After every row comes one of two labels: whether the row has a hidden trait. Each part has its own trait and labels.
[0,-2,1,0,-1,1,3,-1,0,-2,4,-1,1,0,0,0,-2,-5,-1,1,4,-3,-1,-2,2,3,0,7,0,14,1,2,0,4,0,3,-1,-3,0,3,2,1,0] | lok
[0,1,-1,0,2,3,-4,1,-1,-1,1,-1,-2,1,2,-1,1,-3,0,1,10,1,-3,-5,2,5,-1,4,-1,3,2,8,0,6,0,3,-3,1,1,1,-33,4,0] | vaf
[1,0,-3,-1,3,0,-7,0,0,1,-2,-1,1,-1,4,0,4,-16,-1,1,5,-1,-4,2,0,1,-2,7,-4,-5,0,2,-1,8,0,-1,-1,2,1,1,10,1,0] | lok
[1,-2,-5,-1,-5,6,-4,-3,1,0,2,-1,1,2,3,1,0,9,-1,2,12,-8,-8,1,1,4,1,-10,1,10,1,9,-1,10,0,4,-7,-1,1,1,-17,1,0] | vaf
[-1,-1,1,-1,3,0,4,1,2,-2,1,2,3,-1,-7,-1,-1,3,0,-1,-4,-1,5,-2,0,0,1,-4,4,12,-1,-1,-3,-5,1,0,-1,1,0,1,-29,-1,0] | lok
[0,-1,-6,3,1,1,0,1,-2,2,6,0,-1,1,1,0,-3,22,0,1,2,-2,1,-2,0,1,0,-2,-4,9,1,1,-1,1,0,-3,-3,-1,0,0,-16,-1,0] | vaf
[0,3,-3,3,-1,1,9,-2,1,-2,1,-1,13,-9,0,0,0,8,0,1,0,-3,-9,-6,0,22,-4,-13,1,12,0,-3,7,-22,0,10,-6,-14,-3,1,-43,2,0] | lok
[0,-1,1,0,-1,0,1,0,0,-1,2,-1,-2,-1,-4,0,0,1,0,0,0,-1,2,-1,1,2,4,3,3,11,1,1,0,1,0,2,0,-1,0,1,5,0,0] | lok
[0,1,22,5,-8,16,-2,6,7,-2,-1,5,13,7,-2,-1,-9,33,2,-1,0,16,0,3,3,-4,0,-29,5,1,0,-1,-2,-6,1,0,0,-16,0,-2,-49,1,0] | vaf
[1,1,-1,5,1,-9,-2,-7,3,1,-8,1,5,0,5,3,1,-2,0,3,15,26,-10,-6,7,-13,14,-3,-7,-14,7,-2,4,2,-5,-6,-3,-14,1,-2,-33,1,0] | lok
[3,-2,-6,-1,0,0,2,-1,-1,2,4,-2,2,-1,-1,0,2,-6,1,2,3,0,-6,-6,1,5,1,9,-1,5,1,2,2,4,0,6,-1,-6,0,8,0,3,0] | lok
[-1,0,-9,2,8,-1,-1,-1,2,-3,0,-1,-2,0,2,0,6,-14,0,1,16,-10,13,4,0,2,-6,18,7,12,-4,-3,0,22,1,-9,-1,-1,1,11,7,5,1] | vaf
[1,-1,-5,-2,-1,1,-3,-4,-1,0,3,-2,3,-1,14,-2,4,-13,-1,6,4,-1,-9,-2,2,5,2,11,-1,5,3,3,-1,9,-3,-1,-13,-2,0,5,-4,-3,2] | vaf
[0,0,2,0,0,0,-5,2,1,0,-5,1,2,-1,-2,0,0,-5,0,-1,-2,-1,0,1,-2,1,-1,-2,1,-5,-1,-2,-1,4,1,2,-2,-2,0,1,1,0,0] | lok
[2,-2,-8,2,-6,1,-2,-4,0,-3,6,7,12,1,8,1,3,-12,0,4,11,-23,-14,-2,1,0,-2,0,-14,18,1,-5,-2,13,-1,0,4,3,2,1,8,-5,1] | lok
[-2,-3,-3,0,-2,1,-4,-1,0,-5,4,0,-4,-1,-1,-1,-1,3,-1,0,5,6,-3,-2,-2,7,6,8,8,9,-1,4,-3,8,0,3,-2,0,0,4,-1,0,0] | lok
[3,4,11,1,1,10,7,-2,2,5,-9,-1,9,-3,6,0,4,11,3,2,5,-3,-8,-6,1,17,2,3,-23,-10,-4,2,10,0,-1,2,2,2,0,-1,-19,1,1] | vaf
[-2,-2,-4,0,-1,1,0,-2,1,-3,7,-4,-4,-2,-5,-1,-1,2,-1,2,7,-4,-2,-3,2,8,1,20,6,22,1,4,0,8,0,3,-3,-3,0,5,4,0,0] | lok
[1,-1,-1,1,1,-2,1,-1,0,3,0,0,3,1,1,0,4,0,1,0,0,2,-4,2,1,0,1,-1,-4,-9,0,0,2,3,-1,-1,1,0,0,0,0,2,1] | lok
[1,0,-1,-5,4,1,-6,0,-1,-1,-5,13,2,1,3,1,6,-6,0,0,2,0,-2,-6,-3,0,-2,-9,-12,10,1,4,-4,-16,1,-1,0,5,1,1,-9,2,1] | lok
[0,-6,-1,12,-1,5,0,-2,0,-4,2,-1,-4,3,2,-2,-13,9,0,2,2,-3,1,-7,0,2,0,3,2,10,-7,2,-1,3,1,14,12,0,0,6,-60,-1,-1] | lok
[1,-1,-4,-2,1,3,-6,-4,-1,0,3,-2,5,-1,3,0,1,-8,-1,2,8,-3,-7,0,2,9,-1,9,-2,4,3,3,-1,5,0,3,-3,-2,0,0,0,2,1] | lok
[-2,0,1,1,-1,1,2,1,2,-2,1,1,-1,-2,-2,-1,-2,8,0,-1,-2,-3,5,-4,-1,2,2,-10,7,11,-4,-2,0,-9,0,2,1,-1,-1,-1,-2,-3,-1] | vaf
[1,-2,1,2,-1,-1,-3,-6,-1,-1,6,-3,2,0,8,0,1,-6,-2,4,11,-6,-9,0,3,4,1,16,-3,5,3,2,-1,11,-1,0,-4,-2,0,3,2,0,1] | vaf
[3,-3,-2,0,2,1,-3,0,-2,3,7,-2,3,0,0,1,0,10,0,1,4,-1,-6,-3,0,-6,-1,4,-2,4,0,4,-1,5,0,1,0,0,2,7,-1,1,1] | vaf
[3,0,5,-3,-6,11,-1,5,-1,-9,1,8,1,7,-1,0,-19,-2,-2,0,22,25,-3,1,7,0,-1,4,7,-5,2,-6,1,10,-1,-8,-7,-1,1,10,-44,1,1] | vaf
[1,2,-16,7,-3,6,7,5,5,-1,-6,8,3,-2,-10,0,-1,27,3,-2,-8,-7,7,-8,-1,1,2,-3,11,-2,-3,-5,10,3,1,2,-6,-9,-1,3,-18,-1,0] | lok
[0,-2,-1,3,0,0,-2,-1,3,0,6,5,1,2,-3,1,4,-6,0,-1,4,-5,-7,1,0,2,2,-4,-2,0,1,1,-4,5,-1,-3,-6,0,1,5,-10,2,1] | lok
[0,3,-29,6,1,13,7,2,5,1,-6,14,5,4,-15,1,-3,38,2,-6,0,2,4,-4,2,6,0,-16,7,-7,-1,-3,5,9,0,1,-1,0,-3,-2,-23,-1,1] | lok

[-12,1,-1,-1,-11,1,6,-2,-7,4,0,-1,12,1,5,5,-14,1,6,5,2,-13,-1,13,-32,0,13,14,1,26,9,8] | (90)
[-6,0,6,-6,-24,0,-6,-7,-6,-6,-6,0,14,-1,6,10,14,-3,0,1,-16,5,0,3,-14,5,4,-9,12,5,-18,0] | (85)
[-1,1,-4,1,7,0,3,4,0,1,0,-1,1,0,-2,-2,-11,-3,-1,1,9,-5,0,0,-8,-3,6,5,-2,7,13,0] | (85)
[-12,1,6,4,-43,1,-5,-2,-3,-11,-1,2,17,1,-2,13,-2,3,0,0,3,10,1,-6,16,4,22,-2,8,10,-28,-1] | (90)
[-12,-1,9,-7,-22,1,-3,-6,-8,-6,-6,0,17,-2,8,10,7,1,0,2,-16,8,1,1,-14,4,8,-3,12,8,-10,5] | (85)
[-8,1,-1,10,-18,0,4,4,-2,0,7,0,15,2,0,3,-9,3,2,4,8,-7,0,0,-13,-2,22,8,-2,18,-4,6] | (90)
[6,-5,8,-15,-8,3,5,-1,5,-2,-4,2,-41,-2,2,1,-19,9,-7,-1,-4,14,5,14,-27,10,-30,12,-6,-15,13,2] | (85)
[-6,1,-2,-9,15,2,7,1,1,8,-3,0,-9,0,0,-2,-14,-3,3,1,20,-8,-2,15,-1,-6,2,10,-2,13,24,1] | (85)
[-13,-1,3,-7,-5,2,7,-4,-5,3,-11,-1,-9,-1,7,2,-9,1,2,3,1,-3,0,20,-20,3,-1,13,2,23,19,6] | (85)
[10,1,2,3,-24,-1,-9,3,2,-7,-1,0,15,1,-5,2,7,-2,-3,-3,0,11,1,-26,17,1,12,-13,3,-21,-27,-8] | (85)
[-6,0,-1,4,-7,1,7,4,1,1,0,-1,-7,2,-4,0,-25,3,-1,1,22,-1,1,1,3,-4,9,14,-4,12,15,3] | (90)
[-8,-1,5,6,-29,0,-1,1,-4,-10,-2,1,17,0,1,7,-2,4,-3,1,-2,11,1,-6,7,2,14,4,6,14,-14,2] | (90)
[6,1,3,-16,13,0,-3,-5,0,2,-12,0,-14,-2,2,1,22,-4,-1,-3,-7,11,-1,5,10,2,-22,-11,5,-13,6,-6] | (85)
[-4,-3,2,0,-22,3,7,5,3,1,0,-1,-9,1,-5,-1,-41,8,-2,3,17,0,3,-4,-1,-1,4,22,-6,13,16,6] | (90)
[-1,-4,4,12,-34,2,8,11,6,-7,2,1,-20,1,-12,-5,-43,19,-11,-1,16,14,7,-9,-7,-1,-11,23,-14,-8,15,4] | (90)
[-6,3,-3,14,-17,-2,-1,8,2,-11,6,2,30,2,-11,3,-8,4,-1,1,5,2,-1,-28,16,-10,22,-2,2,8,-21,0] | (90)
[-10,-2,3,1,-17,2,9,0,-1,-1,-3,-1,-8,-1,0,1,-17,8,-3,2,5,4,2,6,-9,0,-3,18,-3,10,20,6] | (90)
[-9,0,-1,9,-18,1,6,4,0,0,6,0,11,2,-3,4,-25,3,2,4,18,-10,1,7,-11,0,25,15,-4,19,0,5] | (90)
[6,-2,4,-15,5,1,-2,-6,-1,0,-8,1,-22,-2,3,8,20,-3,-1,-1,-13,13,1,13,-9,8,-23,-6,2,-9,1,-2] | (85)
[11,-1,3,-1,-19,0,-4,3,5,-7,0,1,-4,1,-7,3,-2,2,-6,-2,4,19,3,-15,16,2,-5,-2,-2,-18,-17,-6] | (85)
[-4,0,-4,6,19,0,8,8,4,3,3,0,-14,1,-6,-9,-22,2,-4,0,19,-5,0,0,2,-8,-5,11,-9,6,24,1] | (85)
[10,-1,0,-13,8,2,1,1,4,5,-6,0,-28,-1,0,-1,0,-3,-3,-3,12,8,1,8,6,2,-14,-2,-3,-17,17,-7] | (85)
[-7,-4,4,-3,4,2,10,3,0,1,-2,0,-24,-2,1,-4,-20,8,-6,2,0,3,3,12,-23,1,-21,19,-7,5,30,7] | (85)
[-4,-1,1,-5,15,0,0,0,-4,3,-3,0,0,-2,6,-1,1,-4,-1,3,-10,-5,0,0,-28,-1,1,0,4,8,7,2] | (85)
[-7,0,-1,1,-3,2,7,4,0,4,-1,-1,1,1,-3,-1,-23,2,1,2,21,-5,0,5,-6,-4,9,16,-4,16,17,3] | (90)
[5,-3,5,-18,4,3,4,-6,1,4,-7,0,-43,-2,7,2,0,0,-3,-1,0,7,2,22,-37,8,-34,6,-3,-8,20,0] | (85)
[1,-3,8,-2,-35,2,-3,0,1,-13,-3,2,-9,0,-3,9,-18,7,-7,-1,-1,21,5,-4,5,7,-6,1,1,-7,-18,-6] | (85)
[-6,0,4,7,-30,1,-1,4,-1,-10,-1,1,7,1,-5,7,-9,6,-4,0,6,14,2,-2,16,-2,6,5,3,11,-8,1] | (90)
[-10,3,0,13,-9,-1,-2,5,-2,-9,4,1,29,1,-5,6,-2,2,1,2,4,1,-1,-14,23,-5,27,-2,5,19,-21,1] | (90)
[3,3,3,6,-45,-1,-8,3,4,-13,1,2,23,2,-10,5,-2,7,-1,-2,2,15,3,-28,22,3,12,-10,0,-22,-41,-7] | (90)
[0,1,8,2,-54,1,-8,-5,-1,-12,-6,2,-1,1,1,14,16,4,-4,-4,1,24,3,-4,33,16,-3,-9,5,-14,-30,-7] | (85)
[4,3,2,2,-28,-1,-9,-4,-2,-6,-4,1,15,2,0,8,18,-5,0,-3,3,11,-1,-7,31,6,16,-17,7,-14,-29,-8] | (85)
[6,-1,4,-12,1,1,-3,-3,1,-2,-5,1,-7,-1,2,5,14,-1,-2,-1,-9,10,1,1,-5,4,-15,-3,3,-12,-4,-3] | (85)
[-11,0,1,-4,-8,2,7,0,-3,4,-3,-1,2,1,0,4,-22,2,4,4,19,-5,0,13,-16,-1,11,15,0,21,10,5] | (90)
[-2,1,3,-8,3,-1,-4,-4,-5,-1,-5,0,7,-1,3,7,10,-6,1,1,-14,2,-1,-1,-17,-1,2,-8,10,3,-7,-1] | (85)
[-1,1,1,7,-18,0,1,6,-1,-7,1,0,21,2,-7,5,-11,3,-1,0,11,5,1,-13,21,-5,16,5,2,15,-10,1] | (90)
[-4,-2,2,-16,26,3,7,-4,-4,10,-5,0,-21,-2,13,1,-2,-6,1,2,0,-8,-1,32,-26,4,-4,7,3,21,31,5] | (85)
[-15,-3,5,-9,-1,2,6,-1,-2,1,-5,1,-13,-2,6,1,-12,3,-2,2,-3,0,2,13,-28,4,-8,8,0,8,14,5] | (85)
[-5,-1,-1,-11,22,2,9,2,1,9,-3,-1,-16,-2,1,-9,-13,2,1,2,7,-5,0,11,-16,-7,-18,14,-7,11,36,6] | (90)
[0,-2,7,3,-29,0,-5,0,-1,-11,-2,1,3,-1,3,7,2,6,-5,0,-15,12,3,-11,-6,3,-1,-5,7,-7,-20,0] | (85)
[-7,-6,10,-11,-10,4,8,-1,1,-1,-4,2,-32,-3,7,2,-15,11,-7,1,-3,12,5,23,-24,8,-20,20,-3,5,22,6] | (85)
[-4,1,-2,10,-6,-1,2,6,-3,-4,1,-1,13,1,-2,0,-10,-1,-1,2,10,-3,-1,-4,3,-5,15,4,1,19,3,2] | (90)
[9,1,-1,-9,18,0,-3,0,2,1,-4,0,-13,-1,1,1,21,-6,-2,-2,-3,5,-1,1,3,1,-14,-9,1,-11,-2,-6] | (85)
[3,1,6,3,-36,0,-9,-4,-1,-9,-3,1,2,0,-1,12,13,0,-3,-3,-3,17,2,-6,28,11,5,-10,5,-11,-30,-4] | (85)
[-2,-3,4,-16,16,2,6,-3,-2,7,-5,0,-29,-2,11,1,-4,-3,-1,1,-3,-2,0,30,-23,6,-16,8,1,8,25,4] | (85)
[-5,0,0,9,-19,1,4,8,2,-4,2,0,6,2,-8,-4,-26,6,-3,1,20,0,2,-12,0,-6,17,14,-6,7,9,2] | (90)
